Below is a small trained network, with its code and all its weights. Each question gives an input and a target symbol and asks what happens when units are switched off, that is, made to give their printed mean instead of their output.

import numpy as np


def w(rows, s, z=0):
    codes = np.array(rows[::2]) - 128.0
    scale = np.full(codes.shape[1], s)
    scale[-1] = z or s
    return codes * scale


def norm(h):
    return h / np.sqrt((h * h).mean(-1, keepdims=True) + 1e-5)


def f(y):
    return y / 2 * (1 + np.tanh(0.7978845608 * (y + 0.044715 * y**3)))


def softmax(a):
    e = np.exp(a - a.max(-1, keepdims=True))
    return e / e.sum(-1, keepdims=True)


def log_softmax(a):
    a = a - a.max(-1, keepdims=True)
    return a - np.log(np.exp(a).sum(-1, keepdims=True))


def net(x, mask):
    ids = ['ΓΔΘΣεζηξπτψω'.index(c) for c in x.split()]
    T = len(ids)
    res = E[ids] + P[:T]
    r = norm(res)
    for j in range(2):
        rows = slice(3 * j, 3 * j + 3)
        q, k, v = (r @ M[0][rows].T for M in (Q, K, V))
        z = softmax(np.where(np.tri(T) > 0, q @ k.T / 3**0.5, -1e9)) @ v
        o = O[0][rows]
        res = res + np.where(mask[j], z, o[:, -1]) @ o[:, :-1]
    y = f(norm(res) @ A[0][:, :-1].T + A[0][:, -1])
    res = res + np.where(mask[2:14], y, B[0][:, -1]) @ B[0][:, :-1]
    return log_softmax(norm(res)[-1] @ U[:, :-1].T + U[:, -1])


Q, K, V, O, A, B = {}, {}, {}, {}, {}, {}
E = w([
[159,244,32,105,136],'Γ',
[75,151,83,137,113],'Δ',
[142,92,90,189,178],'Θ',
[138,137,231,165,216],'Σ',
[126,131,161,65,40],'ε',
[116,95,98,148,6],'ζ',
[62,116,251,141,128],'η',
[124,79,166,67,236],'ξ',
[158,178,131,134,69],'π',
[141,55,119,65,86],'τ',
[105,134,148,230,106],'ψ',
[182,110,130,101,101],'ω',
],0.018)
P = w([
[35,149,45,120,111],'0',
[6,172,25,153,95],'1',
[100,102,46,135,162],'2',
[108,130,74,133,177],'3',
[111,122,99,95,200],'4',
[120,100,106,127,204],'5',
[76,57,94,149,174],'6',
[133,37,144,122,170],'7',
],0.0026)
Q[0] = w([
[231,113,109,164,135],'head 0',
[204,1,166,179,100],'head 0',
[147,193,106,138,114],'head 0',
[89,140,29,154,96],'head 1',
[148,213,127,123,97],'head 1',
[162,82,142,168,77],'head 1',
],0.0052)
K[0] = w([
[96,3,211,121,98],'head 0',
[122,115,189,188,205],'head 0',
[123,132,173,131,60],'head 0',
[35,133,199,112,191],'head 1',
[37,130,51,193,164],'head 1',
[186,236,170,99,192],'head 1',
],0.0035)
V[0] = w([
[51,126,39,128,38],'head 0',
[176,157,133,76,9],'head 0',
[159,43,150,255,109],'head 0',
[235,90,141,103,9],'head 1',
[164,253,153,208,143],'head 1',
[188,120,13,163,159],'head 1',
],0.015)
O[0] = w([
[98,36,204,133,114,253],'head 0',
[237,71,170,215,136,167],'head 0',
[37,137,102,218,61,115],'head 0',
[97,229,59,76,46,106],'head 1',
[179,181,159,247,177,114],'head 1',
[194,115,10,171,151,39],'head 1',
],0.012,0.0059)
A[0] = w([
[115,140,61,92,96,111],'neuron 0',
[86,170,154,157,217,177],'neuron 1',
[104,242,151,115,18,115],'neuron 2',
[186,173,80,169,66,158],'neuron 3',
[167,177,47,158,137,74],'neuron 4',
[181,49,33,127,145,196],'neuron 5',
[164,136,229,83,105,155],'neuron 6',
[4,93,82,111,131,114],'neuron 7',
[91,235,122,100,116,253],'neuron 8',
[110,67,115,180,53,101],'neuron 9',
[185,171,187,43,160,214],'neuron 10',
[168,147,148,164,181,162],'neuron 11',
],0.011,0.0031)
B[0] = w([
[137,156,134,156,169,141],'neuron 0',
[149,90,83,160,209,197],'neuron 1',
[82,248,120,158,116,208],'neuron 2',
[110,110,70,131,136,155],'neuron 3',
[101,135,102,179,135,133],'neuron 4',
[179,51,51,114,66,172],'neuron 5',
[202,175,124,135,151,254],'neuron 6',
[12,122,113,69,113,205],'neuron 7',
[143,205,76,127,92,183],'neuron 8',
[133,114,203,163,90,197],'neuron 9',
[193,171,92,84,169,218],'neuron 10',
[71,135,139,127,159,172],'neuron 11',
],0.016,0.0065)
U = w([
[226,105,44,148,201,106],'Γ',
[137,12,168,89,179,214],'Δ',
[55,68,22,143,143,105],'Θ',
[107,205,103,156,254,31],'Σ',
[201,179,172,56,88,136],'ε',
[116,109,159,132,28,126],'ζ',
[86,200,236,84,207,249],'η',
[126,117,80,8,205,154],'ξ',
[227,172,119,228,125,174],'π',
[128,114,98,13,46,92],'τ',
[60,127,150,238,151,23],'ψ',
[169,178,27,121,54,92],'ω',
],0.0087,0.0023)

Each question gives the input, a string of symbols that net reads in full, and the target symbol t.
The units are the heads (3 rows each of Q, K, V and O) and the neurons (one row each of A and B). Each row of codes is followed by its name. A weight is (code - 128) times the scale printed after its matrix; where a second scale follows, it is the last column's (O, A, B and U).
mask holds one flag per unit, heads first, then neurons. A switched-off unit (its flag False) gives its mean, the last column of its rows in O or B, instead of its output. The means were averaged over made-up inputs and are rounded, as every weight is.
A unit's drop is (log p(t) with every unit on - log p(t) with that unit switched off) / (log p(t) with every unit on - log p(t) with every unit switched off).
The circuit of an input: a set's keep is (log p(t) with only the set's units on - log p(t) with every unit switched off) / (log p(t) with every unit on - log p(t) with every unit switched off). Starting from the 12 units with the biggest drops (on a tie, the unit counted first), units are removed one at a time, each time the one whose removal leaves the highest keep (on an exact tie, the one counted first), for as long as the keep stays at least 0.8.
circuit, biggest first: the units of the circuit, biggest drop first
heads that matter: for each layer, one digit per head in row order, 1 if its drop is at least 0.15 and else 0, layers parted by /
drop when u is switched off: that unit's drop, to one decimal
input ε Δ ψ π Θ, target ψ: circuit, biggest first	[head 0]
input Σ η Γ ω Γ Γ ω Δ, target Γ: circuit, biggest first	[head 0; head 1]
input Γ ψ ψ ψ Θ, target ψ: circuit, biggest first	[head 0; head 1]
input π Δ Δ Θ Δ Δ Γ, target Δ: heads that matter	11
input ε η Γ ξ ψ ζ Σ, target Σ: circuit, biggest first	[head 0; neuron 1]
input π ψ Γ, target π: heads that matter	11
input ε η π τ, target ε: heads that matter	11
input ε η π Σ Θ Γ, target Γ: heads that matter	10
input ω ψ τ Θ, target Θ: heads that matter	01
input π Δ Δ Θ, target Δ: heads that matter	10
input Γ Θ η ζ ψ π Σ ζ, target ψ: circuit, biggest first	[head 0; head 1]
input ξ ω Θ, target Θ: circuit, biggest first	[head 1; neuron 10]
input Δ ζ η, target Δ: heads that matter	10
input Θ Σ ψ π τ ω, target ω: circuit, biggest first	[head 1]
input Θ η Δ Δ η Δ, target Δ: heads that matter	01
input π η Σ, target Σ: heads that matter	10
input ω π Γ, target Γ: heads that matter	10
input Θ Σ Γ τ Θ Θ τ, target Θ: heads that matter	11
input ζ ψ ε, target ζ: heads that matter	11
input Θ ζ ζ ζ η ε, target ζ: circuit, biggest first	[head 0]
input π π η, target π: drop when neuron 7 is switched off	0.1
input η Γ Σ ζ Σ η Δ, target Δ: drop when neuron 2 is switched off	0.2
input ζ ξ ω, target ω: drop when head 1 is switched off	0.7
input ω ω ξ τ, target ω: drop when head 0 is switched off	0.2
